Below are the code and all the weights of a small trained network. Each question names an input and a class and asks about switching units off, where a switched-off unit gives its printed mean instead of its output.

import numpy as np


def w(rows, s, z=0):
    codes = np.array(rows[::2]) - 128.0
    scale = np.full(codes.shape[1], s)
    scale[-1] = z or s
    return codes * scale


def f(y):
    return np.maximum(y, 0)


def log_softmax(a):
    a = a - a.max(-1, keepdims=True)
    return a - np.log(np.exp(a).sum(-1, keepdims=True))


def net(x, mask):
    res = np.array(x, float).reshape(1, 3) / 4 @ E
    y = f(res @ A[0][:, :-1].T + A[0][:, -1])
    res = res + np.where(mask, y, B[0][:, -1]) @ B[0][:, :-1]
    return log_softmax(res[-1] @ U[:, :-1].T + U[:, -1])


A, B = {}, {}
E = w([
[171,39,206],'x0',
[152,245,241],'x1',
[255,154,77],'x2',
],0.0075)
A[0] = w([
[88,133,128,145],'N0',
[182,152,90,103],'N1',
[121,117,113,159],'N2',
[81,213,40,24],'N3',
[153,156,113,137],'N4',
[121,141,148,105],'N5',
[85,142,148,135],'N6',
[156,160,150,43],'N7',
[127,114,113,74],'N8',
[37,123,158,124],'N9',
[161,105,145,74],'N10',
[112,202,181,74],'N11',
[142,91,115,116],'N12',
[96,104,27,128],'N13',
[133,110,118,86],'N14',
[169,85,181,13],'N15',
[158,143,108,138],'N16',
[48,125,148,127],'N17',
[111,147,151,106],'N18',
[120,173,135,119],'N19',
[126,100,89,65],'N20',
[121,98,89,51],'N21',
[114,89,81,18],'N22',
[163,133,120,136],'N23',
[146,84,176,47],'N24',
[82,219,51,7],'N25',
[160,65,164,20],'N26',
[146,161,187,39],'N27',
[126,113,112,74],'N28',
[250,161,81,96],'N29',
[147,212,157,101],'N30',
[172,173,146,106],'N31',
],0.014,0.0016)
B[0] = w([
[89,128,112,179],'N0',
[70,145,92,181],'N1',
[144,140,116,159],'N2',
[92,100,242,233],'N3',
[122,141,123,159],'N4',
[146,124,116,155],'N5',
[100,150,87,187],'N6',
[155,123,119,167],'N7',
[150,131,124,149],'N8',
[44,164,66,250],'N9',
[106,131,166,162],'N10',
[215,112,79,228],'N11',
[165,130,128,176],'N12',
[231,126,94,255],'N13',
[148,123,126,150],'N14',
[112,122,211,193],'N15',
[96,136,108,159],'N16',
[52,153,79,233],'N17',
[151,119,105,165],'N18',
[167,106,121,173],'N19',
[181,151,111,183],'N20',
[180,139,109,185],'N21',
[192,136,102,200],'N22',
[92,126,116,159],'N23',
[99,131,195,189],'N24',
[92,101,243,229],'N25',
[118,124,208,199],'N26',
[185,116,108,196],'N27',
[150,128,122,151],'N28',
[5,155,63,234],'N29',
[208,119,106,219],'N30',
[147,111,108,186],'N31',
],0.027,0.0071)
U = w([
[33,130,20,162],'0',
[251,79,78,1],'1',
[111,65,254,226],'2',
],0.0076,0.0012)

Each question gives the input, the list of numbers given to net, and the class t.
The units are the neurons (one row each of A and B). Each row of codes is followed by its name. A weight is (code - 128) times the scale printed after its matrix; where a second scale follows, it is the last column's (A, B and U).
mask holds one flag per neuron, in row order. A switched-off neuron (its flag False) gives its mean, the last column of its row in B, instead of its output. The means were averaged over made-up inputs and are rounded, as every weight is.
A unit's drop is (log p(t) with every unit on - log p(t) with that unit switched off) / (log p(t) with every unit on - log p(t) with every unit switched off).
The circuit of an input: a set's keep is (log p(t) with only the set's units on - log p(t) with every unit switched off) / (log p(t) with every unit on - log p(t) with every unit switched off). Starting from the 12 units with the biggest drops (on a tie, the unit counted first), units are removed one at a time, each time the one whose removal leaves the highest keep (on an exact tie, the one counted first), for as long as the keep stays at least 0.8.
units of the circuit, in order: the units of the circuit, biggest drop first
unit that matters most: the unit with the biggest drop
top k neurons: the k neurons with the biggest drops, biggest first
drop when u is switched off: that unit's drop, to one decimal
input [-7,-5,-1], class 2: units of the circuit, in order -> N3
input [-8,-7,-1], class 2: top 3 neurons -> N3, N25, N11
input [0,2,-1], class 1: top 3 neurons -> N29, N9, N17
input [8,-7,-4], class 2: top 2 neurons -> N26, N24
input [-4,-6,-5], class 1: top 3 neurons -> N13, N29, N22
input [-8,7,-7], class 2: top 3 neurons -> N25, N3, N29
input [8,8,-2], class 1: top 2 neurons -> N11, N27
input [7,-1,6], class 2: top 3 neurons -> N15, N26, N9
input [-5,2,-3], class 2: top 3 neurons -> N25, N3, N29
input [-8,8,2], class 1: top 3 neurons -> N11, N30, N27
input [-8,-8,-4], class 1: top 2 neurons -> N13, N22
input [2,-6,-4], class 1: top 2 neurons -> N29, N13
input [-4,-4,3], class 1: top 2 neurons -> N13, N9
input [7,8,-5], class 1: unit that matters most -> N11
input [1,2,3], class 0: top 2 neurons -> N29, N13
input [-2,4,7], class 0: drop when N29 is switched off -> 3.0
input [4,1,6], class 0: drop when N29 is switched off -> 0.9
input [8,-1,3], class 2: drop when N26 is switched off -> 0.0
